Below is a small trained network, with its code and all its weights. Each question gives an input and a target symbol and asks what happens when units are switched off, that is, made to give their printed mean instead of their output.

import numpy as np


def w(rows, s, z=0):
    codes = np.array(rows[::2]) - 128.0
    scale = np.full(codes.shape[1], s)
    scale[-1] = z or s
    return codes * scale


def f(y):
    return np.maximum(y, 0)


def softmax(a):
    e = np.exp(a - a.max(-1, keepdims=True))
    return e / e.sum(-1, keepdims=True)


def log_softmax(a):
    a = a - a.max(-1, keepdims=True)
    return a - np.log(np.exp(a).sum(-1, keepdims=True))


def net(x, mask):
    ids = ['βγδεζηθλμπστφψω'.index(c) for c in x.split()]
    T = len(ids)
    res = E[ids] + P[:T]
    u = 0
    for l in range(3):
        q, k, v = (res @ M[l].T for M in (Q, K, V))
        z = softmax(np.where(np.tri(T) > 0, q @ k.T / 4**0.5, -1e9)) @ v
        res = res + np.where(mask[u], z, O[l][:, -1]) @ O[l][:, :-1]
        u += 1
        y = f(res @ A[l][:, :-1].T + A[l][:, -1])
        res = res + np.where(mask[u : u + 8], y, B[l][:, -1]) @ B[l][:, :-1]
        u += 8
    return log_softmax(res[-1] @ U[:, :-1].T + U[:, -1])


Q, K, V, O, A, B = {}, {}, {}, {}, {}, {}
E = w([
[107,190,202,121,140,75,58,211,155],'β',
[108,198,124,121,108,47,196,64,169],'γ',
[240,179,226,180,41,145,119,84,43],'δ',
[93,84,164,182,63,84,158,64,154],'ε',
[89,123,79,45,214,126,127,84,108],'ζ',
[20,44,162,153,108,116,126,168,232],'η',
[101,185,144,109,194,172,130,47,57],'θ',
[192,96,91,172,180,202,61,204,163],'λ',
[145,56,103,152,153,150,211,104,157],'μ',
[147,47,149,92,121,79,88,146,25],'π',
[245,112,103,66,114,112,231,222,152],'σ',
[90,218,223,125,175,167,115,60,143],'τ',
[75,104,154,53,174,77,169,123,171],'φ',
[162,189,82,253,101,103,23,111,101],'ψ',
[183,157,96,140,208,160,170,84,205],'ω',
],0.007)
P = w([
[63,110,81,172,174,139,132,84,106],'0',
[203,108,175,83,116,54,84,55,220],'1',
[122,229,129,37,19,229,124,181,160],'2',
[99,159,196,236,254,72,206,206,62],'3',
[248,130,201,97,167,7,52,111,197],'4',
[120,237,127,61,12,234,141,189,147],'5',
],0.0067)
Q[0] = w([
[158,123,56,56,32,159,45,79,179],'0.h1',
[174,143,255,95,222,38,180,82,186],'0.h1',
[42,76,65,142,107,198,234,198,92],'0.h1',
[105,129,87,171,60,178,102,118,45],'0.h1',
],0.0068)
K[0] = w([
[153,91,33,51,3,170,30,100,200],'0.h1',
[186,115,171,130,137,61,158,235,90],'0.h1',
[37,106,101,126,172,192,232,66,150],'0.h1',
[93,147,140,135,107,152,112,19,146],'0.h1',
],0.0065)
V[0] = w([
[162,210,224,109,87,120,77,162,133],'0.h1',
[156,68,149,226,73,114,157,76,132],'0.h1',
[122,101,128,197,154,118,1,114,25],'0.h1',
[202,52,112,86,98,148,130,254,145],'0.h1',
],0.0059)
O[0] = w([
[190,217,239,71,64,124,72,168,142,199],'0.h1',
[163,92,132,250,31,98,162,84,133,122],'0.h1',
[114,104,163,209,157,106,2,110,78,66],'0.h1',
[222,51,96,77,110,149,108,227,177,4],'0.h1',
],0.0062,0.0016)
A[0] = w([
[103,101,110,199,213,141,67,168,101,234],'0.n1',
[62,75,128,126,171,75,151,140,125,210],'0.n2',
[129,84,65,106,163,127,126,117,115,96],'0.n3',
[179,98,143,116,149,21,62,70,254,252],'0.n4',
[151,120,97,151,187,186,188,137,137,184],'0.n5',
[102,173,128,111,125,199,148,106,103,174],'0.n6',
[93,164,126,142,100,203,120,164,117,246],'0.n7',
[133,124,117,54,54,118,135,182,178,154],'0.n8',
],0.0076,0.0031)
B[0] = w([
[101,123,78,201,254,118,36,168,121,193],'0.n1',
[21,92,137,96,211,95,188,160,124,190],'0.n2',
[157,69,62,98,160,176,164,72,98,142],'0.n3',
[169,84,170,99,149,27,55,95,221,254],'0.n4',
[165,171,32,124,161,99,173,106,199,177],'0.n5',
[132,191,158,112,96,196,96,94,159,188],'0.n6',
[133,197,129,131,77,167,93,177,141,196],'0.n7',
[176,185,94,161,168,207,99,75,108,213],'0.n8',
],0.0058,0.0066)
Q[1] = w([
[88,76,201,190,196,22,110,124,59],'1.h1',
[45,157,78,188,134,202,244,177,73],'1.h1',
[76,90,67,98,7,219,107,129,14],'1.h1',
[218,96,219,94,159,2,34,69,222],'1.h1',
],0.006)
K[1] = w([
[134,146,218,170,142,94,78,169,126],'1.h1',
[56,130,153,147,165,137,198,72,166],'1.h1',
[79,110,128,104,98,170,80,2,182],'1.h1',
[197,122,120,129,104,104,74,211,72],'1.h1',
],0.0077)
V[1] = w([
[175,201,218,214,66,193,7,138,50],'1.h1',
[139,173,67,239,105,93,90,52,153],'1.h1',
[203,85,66,105,159,181,152,29,2],'1.h1',
[101,124,244,91,82,72,173,20,35],'1.h1',
],0.0057)
O[1] = w([
[132,134,214,173,149,182,110,61,186,2],'1.h1',
[104,154,30,234,120,134,92,38,145,215],'1.h1',
[194,115,134,101,170,117,55,47,9,84],'1.h1',
[113,136,254,152,108,94,206,85,57,48],'1.h1',
],0.0074,0.0062)
A[1] = w([
[144,151,152,109,74,158,118,131,181,132],'1.n1',
[89,185,176,117,76,181,123,142,82,226],'1.n2',
[16,37,99,197,111,64,159,116,62,144],'1.n3',
[173,170,123,37,127,159,101,59,135,109],'1.n4',
[161,24,122,59,119,12,149,147,148,168],'1.n5',
[38,161,162,89,218,65,137,120,62,220],'1.n6',
[48,2,123,139,147,134,105,193,109,5],'1.n7',
[144,123,82,90,122,150,87,177,137,68],'1.n8',
],0.0066,0.0022)
B[1] = w([
[115,63,122,91,122,130,137,129,169,229],'1.n1',
[217,139,15,120,126,183,148,96,220,203],'1.n2',
[38,82,93,134,35,109,126,107,73,243],'1.n3',
[112,104,163,165,36,139,71,236,70,241],'1.n4',
[218,56,74,187,112,144,156,239,98,253],'1.n5',
[88,163,181,67,185,134,41,127,2,239],'1.n6',
[129,35,89,89,50,204,93,177,129,194],'1.n7',
[132,152,143,117,55,168,113,85,79,254],'1.n8',
],0.006,0.0063)
Q[2] = w([
[166,86,156,181,166,30,200,144,91],'2.h1',
[73,188,91,155,138,136,187,151,84],'2.h1',
[124,184,132,101,3,184,134,72,101],'2.h1',
[100,117,130,223,178,116,140,124,153],'2.h1',
],0.0058)
K[2] = w([
[171,121,150,139,138,10,180,213,139],'2.h1',
[86,190,90,156,133,128,230,144,90],'2.h1',
[105,77,83,126,105,136,169,2,93],'2.h1',
[115,175,194,177,197,95,132,154,147],'2.h1',
],0.0049)
V[2] = w([
[185,195,146,154,93,253,95,84,212],'2.h1',
[176,74,75,217,15,155,216,168,141],'2.h1',
[182,13,111,118,122,223,68,157,102],'2.h1',
[124,145,134,7,104,208,234,233,157],'2.h1',
],0.005)
O[2] = w([
[163,30,108,82,114,160,45,106,130,6],'2.h1',
[249,151,102,195,132,253,152,61,78,128],'2.h1',
[141,116,231,112,102,233,171,185,31,213],'2.h1',
[109,199,73,36,56,215,179,82,158,30],'2.h1',
],0.0057,0.011)
A[2] = w([
[83,231,1,64,156,142,64,134,98,124],'2.n1',
[176,194,47,163,206,87,133,51,206,206],'2.n2',
[108,185,133,103,39,83,153,190,211,253],'2.n3',
[156,57,45,87,99,152,117,127,242,21],'2.n4',
[98,153,40,85,90,134,107,147,90,118],'2.n5',
[215,147,149,181,238,97,99,114,86,203],'2.n6',
[237,183,131,92,48,237,226,125,139,182],'2.n7',
[140,102,179,117,173,97,126,15,217,106],'2.n8',
],0.0058,0.0026)
B[2] = w([
[255,80,175,138,110,31,115,50,181,245],'2.n1',
[60,214,17,2,147,238,87,101,118,180],'2.n2',
[90,106,59,138,124,66,228,155,210,206],'2.n3',
[48,253,185,185,32,229,56,150,78,177],'2.n4',
[138,131,154,97,48,70,113,52,158,222],'2.n5',
[153,238,133,76,175,100,133,144,45,195],'2.n6',
[56,55,166,125,246,127,166,79,118,249],'2.n7',
[76,100,154,57,46,140,170,85,111,186],'2.n8',
],0.0062,0.014)
U = w([
[62,139,165,254,116,155,181,186,121,125],'β',
[52,84,83,115,16,153,115,163,168,172],'γ',
[157,159,12,63,154,108,128,99,176,96],'δ',
[217,110,194,170,201,66,101,178,128,143],'ε',
[98,240,40,153,170,193,129,166,89,120],'ζ',
[95,123,154,115,126,69,203,58,176,4],'η',
[47,155,127,57,149,187,70,69,142,59],'θ',
[165,44,197,62,106,85,102,57,126,48],'λ',
[136,101,92,158,226,163,182,74,136,228],'μ',
[170,134,115,178,74,176,49,170,117,133],'π',
[106,53,168,94,177,182,107,183,74,185],'σ',
[143,202,134,57,57,93,152,209,72,75],'τ',
[232,72,89,219,54,74,135,83,168,241],'φ',
[124,21,83,131,217,76,139,194,219,226],'ψ',
[166,244,207,155,116,148,141,74,53,76],'ω',
],0.0057,0.002)

Each question gives the input, a string of symbols that net reads in full, and the target symbol t.
The units are the heads (4 rows each of Q, K, V and O) and the neurons (one row each of A and B). Each row of codes is followed by its name. A weight is (code - 128) times the scale printed after its matrix; where a second scale follows, it is the last column's (O, A, B and U).
mask holds one flag per unit, layer by layer, with each layer's heads first. A switched-off unit (its flag False) gives its mean, the last column of its rows in O or B, instead of its output. The means were averaged over made-up inputs and are rounded, as every weight is.
A unit's drop is (log p(t) with every unit on - log p(t) with that unit switched off) / (log p(t) with every unit on - log p(t) with every unit switched off).
The circuit of an input: a set's keep is (log p(t) with only the set's units on - log p(t) with every unit switched off) / (log p(t) with every unit on - log p(t) with every unit switched off). Starting from the 12 units with the biggest drops (on a tie, the unit counted first), units are removed one at a time, each time the one whose removal leaves the highest keep (on an exact tie, the one counted first), for as long as the keep stays at least 0.8.
units of the circuit, in order: the units of the circuit, biggest drop first
top k neurons: the k neurons with the biggest drops, biggest first
k most important neurons of layer l: the k neurons of layer l with the biggest drops, biggest first
input ψ φ η ε τ η, target ε: units of the circuit, in order : 0.h1, 2.h1, 1.h1, 1.n3
input μ ω β δ, target ω: units of the circuit, in order : 1.h1, 0.h1
input η β ω ε, target β: units of the circuit, in order : 0.h1, 1.h1, 2.n1
input ω ψ δ ζ γ, target λ: units of the circuit, in order : 1.h1, 2.h1, 0.n4
input ζ φ φ δ θ, target λ: units of the circuit, in order : 1.h1, 2.h1, 0.n4
input θ η μ τ τ ω, target ψ: units of the circuit, in order : 0.h1, 2.h1, 1.h1, 1.n6
input β η γ ψ, target ζ: 2 most important neurons of layer 2 : 2.n2, 2.n6
input φ δ φ β σ η, target η: top 3 neurons : 2.n7, 1.n3, 0.n2
input β η δ ω μ ω, target θ: top 2 neurons : 2.n7, 2.n4
input μ μ θ λ, target π: top 3 neurons : 0.n1, 1.n7, 2.n4
input φ ε π γ, target η: top 2 neurons : 0.n2, 1.n6
input η γ λ, target μ: 2 most important neurons of layer 1 : 1.n3, 1.n7
input ζ π μ, target τ: top neuron : 1.n6
input γ ψ ζ β γ η, target δ: top neuron : 0.n4
input φ φ γ ω ζ, target τ: 2 most important neurons of layer 1 : 1.n5, 1.n6
input γ ε σ θ, target ε: 2 most important neurons of layer 0 : 0.n1, 0.n2
input φ ε μ ψ η ψ, target η: 2 most important neurons of layer 0 : 0.n4, 0.n2
input δ ω π, target π: top 4 neurons : 1.n2, 2.n7, 2.n1, 1.n6
input β λ λ ζ ψ β, target θ: top 3 neurons : 2.n7, 0.n8, 2.n4
input π σ μ, target β: top 2 neurons : 1.n3, 1.n6
input γ ω ψ ζ ζ ζ, target δ: 3 most important neurons of layer 1 : 1.n3, 1.n2, 1.n5
input η ω θ ω φ γ, target μ: most important neuron of layer 2 : 2.n7
input ψ ζ φ ω, target δ: top 2 neurons : 0.n5, 2.n2
input σ σ ε, target λ: 2 most important neurons of layer 2 : 2.n7, 2.n1
input π γ μ ω ω ω, target β: 2 most important neurons of layer 0 : 0.n1, 0.n2
input ω θ π, target φ: 2 most important neurons of layer 0 : 0.n4, 0.n5
input θ θ γ, target ψ: 2 most important neurons of layer 1 : 1.n6, 1.n4
input τ β τ, target γ: top neuron : 1.n4
input η θ ζ, target μ: top 3 neurons : 2.n7, 1.n3, 1.n7
input τ ζ ζ ζ ω, target ζ: 3 most important neurons of layer 2 : 2.n1, 2.n4, 2.n2
